Below is a small trained network, with its code and all its weights. Each question gives an input and a class and asks what happens when units are switched off, that is, made to give their printed mean instead of their output.

import numpy as np


def w(rows, s, z=0):
    codes = np.array(rows[::2]) - 128.0
    scale = np.full(codes.shape[1], s)
    scale[-1] = z or s
    return codes * scale


def f(y):
    return y / 2 * (1 + np.tanh(0.7978845608 * (y + 0.044715 * y**3)))


def log_softmax(a):
    a = a - a.max(-1, keepdims=True)
    return a - np.log(np.exp(a).sum(-1, keepdims=True))


def net(x, mask):
    res = np.array(x, float).reshape(1, 7) / 4 @ E
    y = f(res @ A[0][:, :-1].T + A[0][:, -1])
    res = res + np.where(mask, y, B[0][:, -1]) @ B[0][:, :-1]
    return log_softmax(res[-1] @ U[:, :-1].T + U[:, -1])


A, B = {}, {}
E = w([
[154,162,168,169,86,78,166,81,153],'x0',
[122,144,203,242,110,63,106,49,12],'x1',
[22,54,181,105,154,135,84,117,211],'x2',
[70,62,181,171,139,34,53,124,155],'x3',
[138,125,191,82,148,143,140,74,152],'x4',
[189,30,86,63,21,53,127,177,65],'x5',
[175,167,200,120,235,144,3,196,129],'x6',
],0.0058)
A[0] = w([
[124,148,50,77,131,186,170,140,152,189],'N0',
[127,154,57,63,114,192,182,172,178,104],'N1',
[78,132,140,180,139,158,164,2,150,141],'N2',
[94,93,163,107,184,140,58,162,160,133],'N3',
[68,146,177,203,130,106,151,41,173,213],'N4',
[79,89,142,116,191,134,42,178,174,165],'N5',
[116,36,91,59,65,83,145,137,135,198],'N6',
[83,110,131,119,177,154,40,199,145,87],'N7',
[141,132,67,95,116,208,179,182,180,104],'N8',
[181,120,198,69,126,114,98,112,155,192],'N9',
[104,106,140,101,160,165,87,138,146,138],'N10',
[112,27,59,64,32,78,154,157,153,216],'N11',
[129,166,150,185,167,155,135,96,137,86],'N12',
[92,149,168,200,138,139,132,42,164,137],'N13',
[167,147,154,166,92,107,125,90,59,71],'N14',
[159,140,188,122,161,108,103,130,158,225],'N15',
[157,132,77,203,54,37,82,235,110,159],'N16',
[111,81,45,107,60,113,158,165,126,135],'N17',
[95,88,196,90,174,94,50,167,221,255],'N18',
[80,126,151,191,129,116,140,32,167,240],'N19',
],0.0075,0.0015)
B[0] = w([
[148,117,76,90,194,136,163,150,177,196],'N0',
[164,143,75,75,221,188,130,169,200,208],'N1',
[89,95,92,143,122,92,195,94,103,197],'N2',
[133,166,207,104,87,184,83,145,150,207],'N3',
[90,78,108,144,81,86,180,77,62,211],'N4',
[150,186,227,131,54,168,59,137,151,226],'N5',
[74,86,140,94,111,111,191,65,102,209],'N6',
[189,199,183,166,88,151,36,183,144,206],'N7',
[160,130,69,92,183,167,129,174,191,201],'N8',
[88,154,165,85,91,171,143,106,151,166],'N9',
[167,167,139,118,131,157,98,159,156,172],'N10',
[56,76,113,97,120,93,254,67,93,237],'N11',
[91,98,138,115,91,116,151,85,104,163],'N12',
[79,91,120,128,87,101,167,83,90,192],'N13',
[154,149,151,171,97,122,85,132,109,174],'N14',
[104,125,179,111,88,143,128,116,137,173],'N15',
[150,96,51,185,175,62,120,160,70,197],'N16',
[118,93,92,110,131,117,211,109,125,194],'N17',
[92,153,231,98,50,159,140,108,138,253],'N18',
[92,85,121,143,86,81,189,75,72,199],'N19',
],0.0072,0.0075)
U = w([
[187,132,68,231,137,64,35,197,71,123],'0',
[129,107,1,64,242,160,181,159,182,37],'1',
[48,64,132,122,57,60,208,34,53,254],'2',
[140,203,225,96,90,209,30,158,181,81],'3',
],0.007,0.0014)

Each question gives the input, the list of numbers given to net, and the class t.
The units are the neurons (one row each of A and B). Each row of codes is followed by its name. A weight is (code - 128) times the scale printed after its matrix; where a second scale follows, it is the last column's (A, B and U).
mask holds one flag per neuron, in row order. A switched-off neuron (its flag False) gives its mean, the last column of its row in B, instead of its output. The means were averaged over made-up inputs and are rounded, as every weight is.
A unit's drop is (log p(t) with every unit on - log p(t) with that unit switched off) / (log p(t) with every unit on - log p(t) with every unit switched off).
The circuit of an input: a set's keep is (log p(t) with only the set's units on - log p(t) with every unit switched off) / (log p(t) with every unit on - log p(t) with every unit switched off). Starting from the 12 units with the biggest drops (on a tie, the unit counted first), units are removed one at a time, each time the one whose removal leaves the highest keep (on an exact tie, the one counted first), for as long as the keep stays at least 0.8.
circuit, biggest first: the units of the circuit, biggest drop first
k most important neurons: the k neurons with the biggest drops, biggest first
drop of u: that unit's drop, to one decimal
input [-3,4,-6,-7,6,0,4], class 0: circuit, biggest first : [N18, N11]
input [6,7,6,-7,-8,-1,7], class 0: circuit, biggest first : [N18]
input [-7,4,3,-8,2,-6,-3], class 1: 2 most important neurons : [N18, N11]
input [7,-8,-6,4,7,-7,-5], class 1: circuit, biggest first : [N1, N18]
input [6,-4,-8,-3,8,-5,4], class 1: 2 most important neurons : [N5, N18]
input [-3,2,-2,-4,-7,2,8], class 0: 2 most important neurons : [N16, N18]
input [5,-4,-2,-2,-1,5,-8], class 1: 3 most important neurons : [N1, N8, N0]
input [1,-6,-5,5,6,0,-7], class 1: 2 most important neurons : [N1, N18]
input [7,-7,6,-3,6,8,-3], class 1: 2 most important neurons : [N1, N8]
input [4,5,5,-8,-2,5,7], class 0: 3 most important neurons : [N18, N5, N3]
input [-3,7,-2,2,-3,6,7], class 0: drop of N16 : 0.1
input [-8,7,6,3,-7,2,0], class 0: drop of N16 : 0.4
input [5,-4,-1,2,-5,1,-1], class 1: drop of N18 : 0.2
